Look-ups in named tables: a row name and a column name give one cell, copied from the table.

nutiz
columns: rosi, kozatuv
kod: [204, 164]
pavezad: [84, 50]
zizulam: [123, 88]

What is the kozatuv of zizulam in nutiz? 88
What is the kozatuv of kod in nutiz? 164
What is the kozatuv of pavezad in nutiz? 50
What is the rosi of kod in nutiz? 204
What is the rosi of zizulam in nutiz? 123
What is the rosi of pavezad in nutiz? 84
Which row has the largest kozatuv? kod

rusi =
cols = dopulup, lekug, tufur, suso, vip, netagi, rivir, fabem
paru: [3.8, 3.7, 4.1, 6.1, 6.7, 5.0, 1.8, 4.1]
sazatip: [3.9, 5.4, 3.3, 3.4, 1.3, 3.9, 2.3, 3.8]
nak: [3.6, 3.9, 5.7, 3.5, 8.5, 2.2, 4.7, 3.0]

suso of nak = 3.5
fabem of sazatip = 3.8
lekug of paru = 3.7
vip of paru = 6.7
fabem of paru = 4.1
suso of sazatip = 3.4
vip of sazatip = 1.3
netagi of paru = 5.0
netagi of nak = 2.2
tufur of paru = 4.1
tufur of nak = 5.7
rivir of nak = 4.7
vip of nak = 8.5
rivir of paru = 1.8
lekug of nak = 3.9
rivir of sazatip = 2.3
dopulup of nak = 3.6

dad =
|  | vopurat | duga | sulet | gisapu |
|---|---|---|---|---|
| vime | 83904 | 52147 | 65064 | 47197 |
| sas | 75810 | 32315 | 57784 | 52794 |
| ded | 77693 | 34042 | 48777 | 62812 |
| nug | 64741 | 38661 | 65400 | 56651 |
| ter | 58726 | 39705 | 74747 | 60602 |
| natepus | 64504 | 22709 | 67458 | 51516 |
| lapefi | 74983 | 41939 | 74458 | 47492 |
| dab | 88884 | 33624 | 60053 | 42180 |

What is the sulet of nug in dad? 65400
What is the vopurat of ded in dad? 77693
What is the duga of vime in dad? 52147
What is the sulet of natepus in dad? 67458
What is the gisapu of natepus in dad? 51516
What is the sulet of ter in dad? 74747
What is the gisapu of ded in dad? 62812
What is the vopurat of nug in dad? 64741
What is the sulet of ded in dad? 48777
What is the sulet of sas in dad? 57784
What is the vopurat of vime in dad? 83904
What is the gisapu of sas in dad? 52794
What is the gisapu of vime in dad? 47197
What is the sulet of lapefi in dad? 74458
What is the duga of dab in dad? 33624
What is the vopurat of ter in dad? 58726
What is the vopurat of lapefi in dad? 74983
What is the gisapu of lapefi in dad? 47492
What is the duga of ter in dad? 39705

badamu =
,vazesu,nodofo,vonut
nur,-0.03,-0.23,0.66
mib,-0.15,0.01,-0.32
zitil,-0.08,-0.06,-0.86
mul,-0.01,-0.20,0.22
pom,-0.02,-0.27,-0.20
feda,-0.04,0.02,-0.54
zofisu,-0.01,0.13,-0.70
fam,0.01,0.03,0.34

vonut of fam: 0.34
vazesu of zofisu: -0.01
nodofo of zitil: -0.06
nodofo of fam: 0.03
nodofo of mul: -0.20
vonut of zitil: -0.86
nodofo of feda: 0.02
vazesu of nur: -0.03
vonut of zofisu: -0.70
vonut of mul: 0.22
vazesu of fam: 0.01

bavoto
|  | babo | sovote | mag | nomesu |
|---|---|---|---|---|
| vif | 2.50 | 7.55 | 6.10 | 7.43 |
| rivedeg | 6.16 | 4.67 | 7.47 | 7.11 |
| nunir | 7.69 | 3.90 | 3.49 | 4.33 |
| rog | 5.66 | 5.12 | 6.43 | 5.69 |
| zub | 6.61 | 8.61 | 3.70 | 9.17 |

babo of rog = 5.66
sovote of vif = 7.55
babo of vif = 2.50
sovote of rog = 5.12
sovote of nunir = 3.90
mag of rivedeg = 7.47

kegusu:
            nage      nok
tol      -38.230  -68.704
riv       17.360  -44.420
dorador  -52.623  -50.893
kogu     -58.571  -56.453
belof     52.727  -92.762
dirozot  -45.498  -49.407
sadu      20.172  -43.953
rilalit  -54.127  -62.031
fotere   -42.704  -67.768
tum      -58.513  -57.627

What is the nok of belof in kegusu? -92.762
What is the nok of tum in kegusu? -57.627
What is the nok of dorador in kegusu? -50.893
What is the nok of tol in kegusu? -68.704
What is the nage of riv in kegusu? 17.360
What is the nage of belof in kegusu? 52.727
What is the nage of tol in kegusu? -38.230
What is the nok of kogu in kegusu? -56.453
What is the nage of dirozot in kegusu? -45.498
What is the nok of riv in kegusu? -44.420
What is the nok of rilalit in kegusu? -62.031

rubug =
	dar	kagoson	lalupu	verete	duf	pagup	nok
gaseno	-295	-134	145	26	-293	-302	156
nus	-126	213	149	-445	-133	73	-380
gat	-193	-207	133	403	-415	-115	-131
livema	218	184	-156	303	175	-121	-236
ratal	-527	-160	127	-122	-135	-246	98
muduri	-276	-143	185	212	-429	-134	97
nikasok	258	204	10	388	526	224	-155
surepe	-848	167	-20	-187	932	-135	884
veba	106	36	-420	-40	-58	34	-352

What is the nok of gaseno in rubug? 156
What is the kagoson of gat in rubug? -207
What is the dar of ratal in rubug? -527
What is the pagup of ratal in rubug? -246
What is the duf of gaseno in rubug? -293
What is the kagoson of livema in rubug? 184
What is the lalupu of gaseno in rubug? 145
What is the pagup of livema in rubug? -121
What is the pagup of muduri in rubug? -134
What is the kagoson of surepe in rubug? 167
What is the lalupu of surepe in rubug? -20
What is the duf of ratal in rubug? -135
What is the verete of gat in rubug? 403

